Below are the code and all the weights of a small trained network. Each question names an input and a class and asks about switching units off, where a switched-off unit gives its printed mean instead of its output.

import numpy as np


def w(rows, s, z=0):
    codes = np.array(rows[::2]) - 128.0
    scale = np.full(codes.shape[1], s)
    scale[-1] = z or s
    return codes * scale


def norm(h):
    return h / np.sqrt((h * h).mean(-1, keepdims=True) + 1e-5)


def f(y):
    return y / 2 * (1 + np.tanh(0.7978845608 * (y + 0.044715 * y**3)))


def log_softmax(a):
    a = a - a.max(-1, keepdims=True)
    return a - np.log(np.exp(a).sum(-1, keepdims=True))


def net(x, mask):
    res = np.array(x, float).reshape(1, 8) / 4 @ E
    u = 0
    for l in range(3):
        y = f(norm(res) @ A[l][:, :-1].T + A[l][:, -1])
        res = res + np.where(mask[u : u + 7], y, B[l][:, -1]) @ B[l][:, :-1]
        u += 7
    return log_softmax(norm(res)[-1] @ U[:, :-1].T + U[:, -1])


A, B = {}, {}
E = w([
[74,150,187,113,30,2,57],'x0',
[128,127,130,127,128,129,127],'x1',
[38,196,88,145,108,192,99],'x2',
[128,127,129,128,127,129,127],'x3',
[98,58,54,86,174,101,49],'x4',
[132,131,123,131,125,127,129],'x5',
[128,130,127,126,128,127,128],'x6',
[128,129,129,127,129,128,128],'x7',
],0.0095)
A[0] = w([
[51,202,68,104,105,139,140,174],'0.n0',
[180,116,149,218,147,129,116,134],'0.n1',
[137,81,71,114,162,112,41,150],'0.n2',
[195,149,121,116,230,197,150,76],'0.n3',
[198,103,93,164,217,240,146,254],'0.n4',
[73,148,185,173,72,2,90,200],'0.n5',
[154,132,106,160,87,119,93,117],'0.n6',
],0.0082,0.0075)
B[0] = w([
[67,109,183,167,150,198,82,181],'0.n0',
[166,90,85,83,57,61,157,138],'0.n1',
[88,84,26,30,164,110,173,171],'0.n2',
[197,75,244,113,2,90,11,170],'0.n3',
[38,132,112,125,181,102,176,247],'0.n4',
[226,197,121,111,126,194,119,218],'0.n5',
[64,133,198,101,190,66,143,128],'0.n6',
],0.0065,0.013)
A[1] = w([
[145,71,140,131,126,27,195,51],'1.n0',
[49,190,200,242,169,172,122,52],'1.n1',
[83,101,124,166,154,69,255,180],'1.n2',
[86,93,146,196,143,168,161,3],'1.n3',
[3,171,84,147,136,160,42,81],'1.n4',
[169,82,96,68,173,111,17,71],'1.n5',
[194,100,230,175,69,131,224,158],'1.n6',
],0.0088,0.003)
B[1] = w([
[97,71,151,157,93,168,56,173],'1.n0',
[119,165,99,89,22,127,179,232],'1.n1',
[101,137,180,77,168,187,129,213],'1.n2',
[118,166,171,149,127,112,194,158],'1.n3',
[156,101,134,233,178,137,140,254],'1.n4',
[202,116,84,151,8,82,89,198],'1.n5',
[87,86,137,124,203,117,41,236],'1.n6',
],0.011,0.0071)
A[2] = w([
[145,141,79,166,63,90,89,98],'2.n0',
[98,135,105,203,97,109,168,15],'2.n1',
[134,98,106,180,135,114,27,245],'2.n2',
[106,127,132,174,192,172,102,171],'2.n3',
[181,59,141,8,125,76,149,233],'2.n4',
[106,52,111,138,131,128,164,5],'2.n5',
[191,126,165,91,150,44,95,54],'2.n6',
],0.014,0.0032)
B[2] = w([
[156,17,127,188,114,133,56,199],'2.n0',
[137,115,155,11,176,102,112,166],'2.n1',
[121,107,152,136,139,210,210,254],'2.n2',
[198,90,102,137,110,50,102,221],'2.n3',
[103,229,124,87,83,85,63,233],'2.n4',
[47,152,118,116,99,69,183,160],'2.n5',
[161,161,88,131,197,90,214,190],'2.n6',
],0.013,0.0091)
U = w([
[97,48,207,91,209,130,59,249],'0',
[229,219,173,98,213,104,168,56],'1',
[38,159,80,13,91,62,98,44],'2',
[221,124,48,121,57,76,46,216],'3',
[31,177,167,118,150,199,250,147],'4',
[141,242,167,192,34,202,78,103],'5',
[50,57,37,160,206,84,200,50],'6',
[169,28,97,219,108,222,111,156],'7',
],0.019,0.0018)

Each question gives the input, the list of numbers given to net, and the class t.
The units are the neurons (one row each of A and B). Each row of codes is followed by its name. A weight is (code - 128) times the scale printed after its matrix; where a second scale follows, it is the last column's (A, B and U).
mask holds one flag per neuron, layer by layer. A switched-off neuron (its flag False) gives its mean, the last column of its row in B, instead of its output. The means were averaged over made-up inputs and are rounded, as every weight is.
A unit's drop is (log p(t) with every unit on - log p(t) with that unit switched off) / (log p(t) with every unit on - log p(t) with every unit switched off).
The circuit of an input: a set's keep is (log p(t) with only the set's units on - log p(t) with every unit switched off) / (log p(t) with every unit on - log p(t) with every unit switched off). Starting from the 12 units with the biggest drops (on a tie, the unit counted first), units are removed one at a time, each time the one whose removal leaves the highest keep (on an exact tie, the one counted first), for as long as the keep stays at least 0.8.
circuit, biggest first: the units of the circuit, biggest drop first
unit that matters most: the unit with the biggest drop
k most important neurons: the k neurons with the biggest drops, biggest first
top k neurons in layer l: the k neurons of layer l with the biggest drops, biggest first
input [-6,0,-3,7,5,3,-6,-3], class 2: unit that matters most => 0.n4
input [-8,-8,0,8,0,6,-8,-8], class 0: circuit, biggest first => 0.n3, 0.n4, 1.n4
input [6,8,0,-2,-3,3,0,-8], class 1: top 2 neurons in layer 1 => 1.n1, 1.n5
input [-5,-1,0,-5,-5,7,4,1], class 0: 2 most important neurons => 0.n3, 1.n6
input [1,0,-7,-3,4,-4,-7,7], class 3: 4 most important neurons => 1.n5, 0.n4, 2.n4, 2.n0
input [-4,-1,0,6,3,-5,-8,-8], class 2: 2 most important neurons => 0.n4, 0.n3
input [1,0,1,-6,5,-3,-4,-2], class 7: 3 most important neurons => 0.n4, 1.n5, 2.n2
input [-6,3,-1,-1,2,-4,1,0], class 2: top 2 neurons in layer 0 => 0.n4, 0.n3
input [-6,-8,1,-1,1,2,4,7], class 6: 2 most important neurons => 0.n4, 2.n3
input [1,-4,8,3,2,4,7,2], class 7: 3 most important neurons => 0.n4, 1.n4, 2.n4
input [-4,3,-2,-5,0,3,-7,-1], class 0: circuit, biggest first => 0.n4, 0.n3
input [-6,-5,1,2,1,4,-8,5], class 6: 3 most important neurons => 0.n4, 1.n1, 2.n3
input [-1,3,0,5,-4,4,2,-5], class 0: 2 most important neurons => 1.n6, 0.n1
input [6,-3,-6,3,-3,6,-1,1], class 1: circuit, biggest first => 2.n6
input [0,3,3,-5,-8,7,7,5], class 4: top 2 neurons in layer 1 => 1.n1, 1.n5
input [4,5,1,-2,6,-8,4,-4], class 7: 2 most important neurons => 2.n2, 2.n0
input [1,-8,4,5,6,-7,7,1], class 7: 2 most important neurons => 0.n4, 1.n5
input [0,5,-6,6,2,8,3,7], class 2: top 2 neurons in layer 0 => 0.n3, 0.n5
input [-1,8,8,-5,-3,3,2,-4], class 4: top 2 neurons in layer 1 => 1.n1, 1.n5
input [-2,3,-1,1,-7,-2,-1,1], class 0: circuit, biggest first => 1.n6
